Below is a small trained network, with its code and all its weights. Each question gives an input and a target symbol and asks what happens when units are switched off, that is, made to give their printed mean instead of their output.

import numpy as np


def w(rows, s, z=0):
    codes = np.array(rows[::2]) - 128.0
    scale = np.full(codes.shape[1], s)
    scale[-1] = z or s
    return codes * scale


def norm(h):
    return h / np.sqrt((h * h).mean(-1, keepdims=True) + 1e-5)


def f(y):
    return y / 2 * (1 + np.tanh(0.7978845608 * (y + 0.044715 * y**3)))


def softmax(a):
    e = np.exp(a - a.max(-1, keepdims=True))
    return e / e.sum(-1, keepdims=True)


def log_softmax(a):
    a = a - a.max(-1, keepdims=True)
    return a - np.log(np.exp(a).sum(-1, keepdims=True))


def net(x, mask):
    ids = ['ΔΠαγεηλμξφ'.index(c) for c in x.split()]
    T = len(ids)
    res = E[ids] + P[:T]
    q, k, v = (norm(res) @ M[0].T for M in (Q, K, V))
    z = softmax(np.where(np.tri(T) > 0, q @ k.T / 3**0.5, -1e9)) @ v
    res = res + np.where(mask[0], z, O[0][:, -1]) @ O[0][:, :-1]
    y = f(norm(res) @ A[0][:, :-1].T + A[0][:, -1])
    res = res + np.where(mask[1:9], y, B[0][:, -1]) @ B[0][:, :-1]
    return log_softmax(norm(res)[-1] @ U[:, :-1].T + U[:, -1])


Q, K, V, O, A, B = {}, {}, {}, {}, {}, {}
E = w([
[71,108,254,46],'Δ',
[179,129,126,200],'Π',
[188,128,144,209],'α',
[131,130,155,163],'γ',
[179,136,140,208],'ε',
[176,126,117,204],'η',
[108,3,166,124],'λ',
[188,233,115,88],'μ',
[59,42,52,46],'ξ',
[175,131,135,203],'φ',
],0.0073)
P = w([
[67,138,134,170],'0',
[250,82,108,141],'1',
[79,135,135,145],'2',
[202,106,146,128],'3',
[76,133,131,140],'4',
[171,113,169,111],'5',
[74,131,127,138],'6',
],0.012)
Q[0] = w([
[156,1,104,100],'head 1',
[137,175,96,85],'head 1',
[121,109,198,210],'head 1',
],0.0094)
K[0] = w([
[120,73,151,255],'head 1',
[146,189,109,189],'head 1',
[131,76,184,9],'head 1',
],0.0098)
V[0] = w([
[90,61,122,93],'head 1',
[109,1,131,202],'head 1',
[117,64,200,171],'head 1',
],0.0059)
O[0] = w([
[160,106,72,123,38],'head 1',
[159,142,100,1,223],'head 1',
[181,116,164,58,249],'head 1',
],0.0083,0.0017)
A[0] = w([
[52,134,95,232,99],'neuron 1',
[254,162,71,187,148],'neuron 2',
[127,254,46,89,140],'neuron 3',
[115,131,158,136,156],'neuron 4',
[69,183,183,154,3],'neuron 5',
[38,113,124,126,150],'neuron 6',
[254,163,129,153,176],'neuron 7',
[253,22,176,26,191],'neuron 8',
],0.0059,0.0037)
B[0] = w([
[106,76,145,175,153],'neuron 1',
[26,86,148,61,180],'neuron 2',
[126,92,1,153,130],'neuron 3',
[166,92,115,126,144],'neuron 4',
[189,173,51,111,132],'neuron 5',
[126,58,111,133,142],'neuron 6',
[132,66,181,98,200],'neuron 7',
[242,19,108,225,254],'neuron 8',
],0.006,0.007)
U = w([
[210,43,86,121,229],'Δ',
[208,138,216,136,7],'Π',
[56,82,239,80,61],'α',
[147,204,103,102,102],'γ',
[135,148,7,143,38],'ε',
[63,140,130,233,236],'η',
[149,208,137,116,51],'λ',
[148,180,50,109,102],'μ',
[29,43,26,68,41],'ξ',
[60,170,132,31,153],'φ',
],0.011,0.0021)

Each question gives the input, a string of symbols that net reads in full, and the target symbol t.
The units are the heads (3 rows each of Q, K, V and O) and the neurons (one row each of A and B). Each row of codes is followed by its name. A weight is (code - 128) times the scale printed after its matrix; where a second scale follows, it is the last column's (O, A, B and U).
mask holds one flag per unit, heads first, then neurons. A switched-off unit (its flag False) gives its mean, the last column of its rows in O or B, instead of its output. The means were averaged over made-up inputs and are rounded, as every weight is.
A unit's drop is (log p(t) with every unit on - log p(t) with that unit switched off) / (log p(t) with every unit on - log p(t) with every unit switched off).
The circuit of an input: a set's keep is (log p(t) with only the set's units on - log p(t) with every unit switched off) / (log p(t) with every unit on - log p(t) with every unit switched off). Starting from all 9 units, units are removed one at a time, each time the one whose removal leaves the highest keep (on an exact tie, the one counted first), for as long as the keep stays at least 0.8.
units of the circuit, in order: the units of the circuit, biggest drop first
k most important neurons: the k neurons with the biggest drops, biggest first
drop of u: that unit's drop, to one decimal
input α α η ε γ ε η, target ε: 2 most important neurons => neuron 2; neuron 8
input η ε ξ ε η ξ α, target ξ: 3 most important neurons => neuron 8; neuron 2; neuron 3
input ξ γ μ ξ α μ γ, target η: 2 most important neurons => neuron 8; neuron 2
input Π λ γ η Δ Π η, target α: units of the circuit, in order => head 1; neuron 8; neuron 2
input α α α, target Π: units of the circuit, in order => head 1; neuron 2; neuron 8; neuron 5
input α γ Δ γ ε, target α: units of the circuit, in order => neuron 8
input γ λ γ μ Π, target η: units of the circuit, in order => neuron 8; neuron 7; neuron 2
input ε φ γ, target φ: units of the circuit, in order => neuron 8; head 1; neuron 7
input γ μ γ γ μ ξ γ, target ξ: units of the circuit, in order => neuron 8; head 1
input Π γ η, target ε: 3 most important neurons => neuron 8; neuron 2; neuron 3
input Δ η α, target α: 2 most important neurons => neuron 2; neuron 8
input λ μ μ Π γ μ, target α: 3 most important neurons => neuron 8; neuron 2; neuron 7
input Δ ξ η α Π, target ξ: 2 most important neurons => neuron 3; neuron 8
input ε μ γ φ α Π ε, target η: 3 most important neurons => neuron 8; neuron 7; neuron 2
input α φ ε η φ Π γ, target φ: 3 most important neurons => neuron 8; neuron 7; neuron 1
input μ ξ ξ μ ξ φ φ, target ξ: drop of neuron 1 => -0.2
input λ ε γ, target Δ: drop of head 1 => 3.6
input α γ μ ξ Π, target ξ: drop of neuron 8 => 0.3
